Each row, then roughly how far along a hidden order it lies, from 0 to 10:
In the rows, zero is written as 128.
[137 155 129  93 122 128 122 122 121 146 127 120 105 108 130 133 210 153
 138 146 123 143 135 107 119 143 166 126 125 142 131 132 122 127] : 6
[120  90 129 128 154 103 124 135 112 130  98 132 124 184 126 120 133 152
 156 120 133 126 134 130 132 124 106 157 110 130 115 129 122 130] : 5
[101 114 136 155  85 119 151 138 109 107  78 149 115 138 124 114   1 170
 139 112 129  67 115 132 136  78  45 126 109 135 109 118 181 124] : 6
[124 134 141 127  59 116 132 125 183 118 120 127 140 127 154 137  91 151
 105 150 154  98 116 122 186 115  52 111 199 128 125 119 131 137] : 2
[122 154 182 127 132 137 134 114 135 109 117 111 142 177 125 122  50 126
 132 112 142 116 125 152 197 117  60 134 114 128 127 129 146 133] : 0
[131 100 136 236 202 145 162 166   1  51  77 160  60 221  69  38   1 177
 136   1 181  88 111 255 105  79  21 182  30 177  98 128 109 168] : 7
[120 107 117 177 176 109 129 125 161  55  94 162 129 165 111 140 128 221
 131 153 119 117 119  92  99 124 112 110 123 125 100  92 143 119] : 10
[122 110 111 127 118 121 134 127  94 119  85 130 129 124 132 129  81 143
 126 136 112 107 121 123 132 121  86 127 144 129 106 107 181 122] : 5
[146 148 114 193  73 128 142 131  90 116 118 139 158 145 127 156   3 130
 125 109 138 123 107 145  90 120 110 130 128 130  99 145 167 145] : 0
[112 134 123 129 102 111 138 133 139 101 120 132 172 150 127 125  80 152
  88 171 110 118 111 163 135 119  74 109 142 130 133 123 124 116] : 3
[123 128  95 175 116 108 133 129 141 124 127 129 183 126 130 127 183 194
 141 154 141 106 122 134 134 122  96 111 141 124 129 127 137 121] : 5
[202 130 129 130 114 117 135 124 171 113 108 114 196 120 148 141  85 171
 102 135 161  81 113 131 137 112  55  96 193 117 129  90 148 131] : 4
[113  87 115 206 114  94 134 132 141 112 108 136 122 130 149  96  72 149
 141 159 128 100 119 129 119 112  84 150 122 137 111 126 147 124] : 4
[118  89 116 176 110 121 130 139  72 124 125 163 119 135 114 131 142 207
 118 148 114 118 124 100 103 157 107 102 125 128 130 103 128 120] : 10
[122 104 121 195 121 108 133 129  90 125  95 144 115 174 125 125 103 170
 151 132 123 122 128 118 135 122 119 141 108 128 117 123 176 128] : 5
[115 170 126 160 119 130 152 135  84 131 102 164 108 139 111 123   1 180
 109 124 132 119 113 137 136 117  60 119 164 168 116 118 152 121] : 6
[133 138 123 145 108 107 130 131 155 116  95 161 101 120 104 151 114 140
 134 151 114 107 109 121 114 135  88  82 150 127 127  95 141 120] : 10
[170 129 124 181  47 117 130 108 120 114 115 120 128 131 147 102  85 140
 115 122 122 117 118 128 121 111  93 123 139 142 128 120 143 141] : 2
[128 139 127 229 118 125 137 129 137  86 122 146 104 137 128 128 108 120
 148  84 110 115 125 139 122  93 108 128 126 133 127 124 132 120] : 4
[138 141  96 164  38 112 129 115 155  94 106 116 163  64 152 156 170 149
 107 185  93 114 123  66 120 133 120  87 187 119 140 111 195 111] : 6
[138 125 127 135 125 104 125 139 111 118 119 139 112 138 124 123  98 164
 136 151 126  85 135 129 131 122 105 112 163 126 126 109 135 127] : 6
[130 127 146 140  49 113 140 128 105  98  73 164 128 128 129 124  55 158
  97 131 110  81 111 144 185 105  20 115 133 146 137 124 161 117] : 5
[118 153 127 181  54 119 129 120 125 111 113 132 145 151 142 137  10 149
 121 145 113  91 115 131 154 107  60 107 148 131 125 118 149 127] : 4
[203 166 109  70 104 117 133 127 162 113 113 128 136 116 130 136 102 143
 106 146 148  93 118 114 130 152  89 107 156 123 126 114 151 117] : 3
[189 182 116 127  73 117 135 127 159 120 134 142 130  88 127 148  97 160
  88 155 118 112 122 126 132 136 100  74 194 131 141 127 113 142] : 5
[209 127 130  84 128 125 136 130 163 167 120 126 141 102 145 127 110 129
 115 134 120 114 118 132 148 141 106 118 125 132 149 135 137 156] : 0
[133 158  74 107 102 124 149 138 187 149 128 153 108 115 111 166 182 195
 102 207 116 122 111 121 105 130 106 101 212 129 120 124  99 147] : 6
[ 87 109 124 130 110 119 134 133 157 116  95 130 133 153 148 106 114 154
 136 130 116  91 131 101 137 117 100 135 122 126 116 112 180 116] : 4
[113 100 131 146 123 100 137 132 105  93  78 137  87 172 129 122  60 141
 147 123 121  80 116 138 175 107  47 124 106 127 126 125 188 107] : 7
[125 146 129 125 126 128 150 130  61 122 133 127  80 131 129 126 130 196
 134 126 134 128 113 140 113 128 141 134 141 167 129 128 113 133] : 8
[130 131 102 182 137 125 134 127  75 123 125 152 128 134 117 128 118 134
 124 175 120 115  97 122 102 136 113 131 122 151  97 102 160 145] : 7
[128 129 110 106 108 121 125 100 156 138 116 120 144 104 143 146  93 129
 119 154  96 130 122  99 146 134 138 101 156 124 131 122 177 121] : 2
[147 141 111  74  39 128 125 126 167 126 127 152 147 102 133 155 105 142
 119 155 110 112 123 102 126 135 116  66 157 165 143 129 129 133] : 6
[111 155 142 156  98 145 145 129  42 193 105 169 112 154 123 132  92 151
 128 101 154 113 108 161 138 132  86 143 140 158 135 131 104 129] : 7
[120 135 121 135  68 129 137 130 157 114 124 160  88  83 127 129  90 177
  90 140 129  98 117 126 153 132  82 113 169 160 128 124 147 147] : 7
[121 129 119  98 114 122 130 123 147 171 120 115 165 120 144 131 145 137
 107 144 117 121 124 130 147 124 126  89 208 144 129 122 140 156] : 2
[119 125 134 199 134 131 127 113 131  99 140 128 109 115 141 137 187 116
 141 138 132 137 138  98 106 108 182 136 137 144 132 144 139 126] : 1
[108 138 114 142  77 105 150 134 193  23  84 146 133 118 136 118   3 175
  82 156  99  66 100 120 125  98  18 112 135 146 127 119 171 130] : 5
[125 131 121 104 114 119 134 143 101 203 151 129 130 127 133 128 171 169
 122 131 123 115 123 135 132 149 105  91 180 133 147 124 100 125] : 6
[144 134 113 123 134 116 144 140 172  83 120 161 141 112 118 128 108 148
 111 158 102 107 102  87 111 140  94 104 159 128 108  96 150 116] : 7
[123 149 104 174  33 118 151 128 136 122 131 126 172 132 124 133  23 124
 135 140 117 138 120 131  93 105  95 100 144 168 104 136 143 128] : 0
[109 171 133 154 123 122 129 135 108 109 105 155 115  42 125 116  40 132
  97  95 135  95 118 150 136 109  66 128 135 131 145 135 142 123] : 6
[117 131 112 106  87  94 138 131 183  99  82 153 140 113 129 162 130 199
 107 156 103  69 109 111 172 122  35  90 147 121 139 116 162 109] : 8
[114 127 123 123 119 124 130 129  91 122  91 127  96 128 130 122 103 137
 156 129 123 126 124 105 131 128 113 126 107 130 127 118 191 119] : 8
[127 171 105  86 122 140 135 124 138 126 125 122 159 117 137 131 129 121
 123 145 149 146 123 139 135 128 169 120 135 123 129 128 136 158] : 3
[132 124 167 130  57 134 111 127 111 113 139 119 129 136 128 121 159 115
 149  66 138 151 136 123 153 131 161 140 142 127 129 135 112 136] : 2
[201 107 120 118 151 114 143 127  88 110 125 129  95 255 131 137 174 171
 130 173 121 143 150 124 127 161 116 121 138 109 128  78 132 131] : 8
[142 145 109  73  97 130 104 120 179 176 142  96 148 124 160 160 185 110
 124 159 141 141 151  83 185 147 165 103 202 114 139 128 131 135] : 1
[126 126 165 128 128 109 140 118 130 133 129 100 192 132 153 127 108 122
 129 156 150 125 123 131 130 127  78 134 167 131 127 112 141 136] : 3
[126 130 125  56  10 119 136 130 138 113 116 112 127  65 127 127  19  91
 108 117 158 103 111 140 187 118 116  86 130 126 146 136 138 130] : 2
[117 129 100 110 119 118 129 135 120 127 143 134 135 128 147 145 107 162
 113 143 147 118 123 142 131 145 103  90 200 141 128  94 118 146] : 4
[128 130 121 152  49 125 126 128  76 115 137 127 152  99 113 113  76 172
 107 160 143 119  91 130 131 124 119 117 145 172 127 124 132 147] : 3
[122 130 111 120  87 116 138 145  83 115 116 148 134 140 120 136 113 146
 107 150 101  48 116 103 124 146  86 103 151 124 129 122 153 115] : 10
[120 174 122 121  49 121 132 129 107 151 113 113 129 126 127 132  92 141
  98 180 146 108 122 126 131 125 119 111 204 144 127 111 116 141] : 3
[116 125 136 212 128 127 145 137 114  56 104 142 109 151 127  94  31 149
 121 102 122 102  93 157 130  93  66 165  98 132 117 110 188 140] : 7
[172 134 117 212  52  96 146 116 115  80 120 128 141 180 136 136 157 168
 114 167 113 114  86 119  82 122 134 107 181 157 104 125 156 134] : 2
[186 167 131 125 130 143 130 115 137 127 140 148 127 107 131 140 111 139
 122 124 129 119 126 138 144 142 125  86 119 129 136 128 153 127] : 5
[163  91 132 161  98 106 120 130 120 100 122 127 129 222 126 124 117 143
 184 124 133 116 134 134 135 107 116 135 141 126 118 130 164 128] : 3
[110 108 131 143 135 113 130 147  55  82  97 167  93 165 125 119  91 208
 124 127 128  92 118 122 136 119 107 142 121 138 125 128 136 125] : 10
